Here is a tiny trained network, its code and every weight. The questions are about switching its units off for an input and a class, where a switched-off unit gives its printed mean instead of its output.

import numpy as np


def w(rows, s, z=0):
    codes = np.array(rows[::2]) - 128.0
    scale = np.full(codes.shape[1], s)
    scale[-1] = z or s
    return codes * scale


def norm(h):
    return h / np.sqrt((h * h).mean(-1, keepdims=True) + 1e-5)


def f(y):
    return np.maximum(y, 0)


def log_softmax(a):
    a = a - a.max(-1, keepdims=True)
    return a - np.log(np.exp(a).sum(-1, keepdims=True))


def net(x, mask):
    res = np.array(x, float).reshape(1, 5) / 4 @ E
    u = 0
    for l in range(2):
        y = f(norm(res) @ A[l][:, :-1].T + A[l][:, -1])
        res = res + np.where(mask[u : u + 7], y, B[l][:, -1]) @ B[l][:, :-1]
        u += 7
    return log_softmax(norm(res)[-1] @ U[:, :-1].T + U[:, -1])


A, B = {}, {}
E = w([
[53,108,173,236,209,180,1,118,125,140],'x0',
[169,199,88,131,179,9,19,165,159,88],'x1',
[124,125,137,134,112,128,124,141,126,118],'x2',
[116,92,10,188,149,138,188,251,93,189],'x3',
[121,130,131,119,118,136,120,140,127,128],'x4',
],0.0083)
A[0] = w([
[153,120,203,16,71,141,239,85,140,76,1],'0.n0',
[189,86,159,79,71,84,253,126,162,233,150],'0.n1',
[26,104,191,155,128,130,65,35,131,180,171],'0.n2',
[105,48,221,99,109,207,155,54,136,100,70],'0.n3',
[250,184,103,60,91,80,162,148,174,116,49],'0.n4',
[100,144,159,206,116,200,108,51,108,90,73],'0.n5',
[154,118,181,142,166,120,175,222,193,148,24],'0.n6',
],0.007,0.005)
B[0] = w([
[209,109,111,164,110,175,114,145,254,172,214],'0.n0',
[124,90,216,101,82,115,84,200,139,130,255],'0.n1',
[160,132,151,158,129,65,163,129,127,108,222],'0.n2',
[233,214,165,138,121,144,154,181,75,204,204],'0.n3',
[44,192,77,151,129,121,153,79,114,110,220],'0.n4',
[161,183,191,115,101,125,181,129,132,143,179],'0.n5',
[153,201,137,111,133,120,87,133,162,135,135],'0.n6',
],0.01,0.008)
A[1] = w([
[141,143,187,119,247,183,54,131,35,148,252],'1.n0',
[147,24,169,214,148,123,200,112,201,105,134],'1.n1',
[75,77,239,159,117,240,252,179,54,152,171],'1.n2',
[110,150,172,110,90,80,70,1,240,47,46],'1.n3',
[132,105,184,160,201,180,191,54,84,196,42],'1.n4',
[200,172,88,109,138,31,204,123,160,169,184],'1.n5',
[148,19,177,76,64,139,200,183,43,139,37],'1.n6',
],0.0067,0.0035)
B[1] = w([
[80,47,201,237,237,123,160,130,121,116,194],'1.n0',
[165,63,75,54,143,198,89,142,136,122,175],'1.n1',
[64,95,19,131,124,134,235,1,101,132,254],'1.n2',
[212,114,113,53,205,134,111,5,178,48,200],'1.n3',
[115,235,95,140,130,158,177,104,93,85,160],'1.n4',
[93,146,101,88,74,171,31,181,31,122,234],'1.n5',
[8,70,105,76,132,87,68,84,199,98,201],'1.n6',
],0.0078,0.0083)
U = w([
[245,101,197,67,70,210,138,179,184,174,148],'0',
[183,175,219,208,163,171,208,63,67,169,169],'1',
[27,16,76,71,52,125,189,169,184,183,63],'2',
[48,42,60,216,194,188,215,83,48,164,66],'3',
[177,204,83,31,120,91,41,77,176,43,15],'4',
[179,103,223,165,217,74,38,85,117,46,99],'5',
[65,154,54,80,80,63,53,218,71,137,253],'6',
[81,81,109,225,248,84,59,229,116,142,103],'7',
],0.011,0.0029)

Each question gives the input, the list of numbers given to net, and the class t.
The units are the neurons (one row each of A and B). Each row of codes is followed by its name. A weight is (code - 128) times the scale printed after its matrix; where a second scale follows, it is the last column's (A, B and U).
mask holds one flag per neuron, layer by layer. A switched-off neuron (its flag False) gives its mean, the last column of its row in B, instead of its output. The means were averaged over made-up inputs and are rounded, as every weight is.
A unit's drop is (log p(t) with every unit on - log p(t) with that unit switched off) / (log p(t) with every unit on - log p(t) with every unit switched off).
The circuit of an input: a set's keep is (log p(t) with only the set's units on - log p(t) with every unit switched off) / (log p(t) with every unit on - log p(t) with every unit switched off). Starting from the 12 units with the biggest drops (on a tie, the unit counted first), units are removed one at a time, each time the one whose removal leaves the highest keep (on an exact tie, the one counted first), for as long as the keep stays at least 0.8.
units of the circuit, in order: the units of the circuit, biggest drop first
unit that matters most: the unit with the biggest drop
k most important neurons: the k neurons with the biggest drops, biggest first
k most important neurons of layer l: the k neurons of layer l with the biggest drops, biggest first
drop of u: that unit's drop, to one decimal
input [-1,0,1,-7,2], class 0: 2 most important neurons => 0.n3; 0.n0
input [-4,1,-8,7,5], class 6: units of the circuit, in order => 1.n5
input [3,0,1,0,-7], class 1: 2 most important neurons => 0.n5; 0.n0
input [8,0,-4,-5,-2], class 1: units of the circuit, in order => 0.n5; 1.n6
input [-5,0,-2,-5,4], class 0: 2 most important neurons => 0.n0; 0.n1
input [1,1,1,1,7], class 7: 2 most important neurons => 1.n2; 0.n0
input [4,-8,3,0,1], class 1: 2 most important neurons => 0.n3; 0.n5
input [4,-7,3,-1,5], class 1: 3 most important neurons => 0.n3; 0.n5; 0.n2
input [1,6,7,1,-1], class 7: 2 most important neurons => 0.n0; 0.n2
input [-7,1,0,6,0], class 6: 2 most important neurons of layer 0 => 0.n4; 0.n6
input [1,-4,-1,-1,3], class 1: 2 most important neurons => 0.n3; 1.n2
input [-3,-8,7,-1,7], class 0: 3 most important neurons of layer 0 => 0.n0; 0.n3; 0.n4
input [8,-2,2,-6,-7], class 1: 2 most important neurons of layer 0 => 0.n3; 0.n5
input [4,-7,-8,0,3], class 1: 3 most important neurons => 0.n3; 0.n5; 0.n2
input [1,-2,8,-6,0], class 1: 2 most important neurons => 0.n3; 0.n1
input [8,-1,4,-2,8], class 1: 2 most important neurons => 0.n5; 0.n2
input [-2,4,1,1,-2], class 6: unit that matters most => 0.n0
input [0,-7,-6,-2,-6], class 0: drop of 0.n1 => 0.2
input [-7,6,0,2,-8], class 6: drop of 1.n5 => 0.1
input [7,-4,6,-8,1], class 1: drop of 1.n4 => 0.0
input [-2,-1,0,-1,1], class 0: unit that matters most => 0.n0
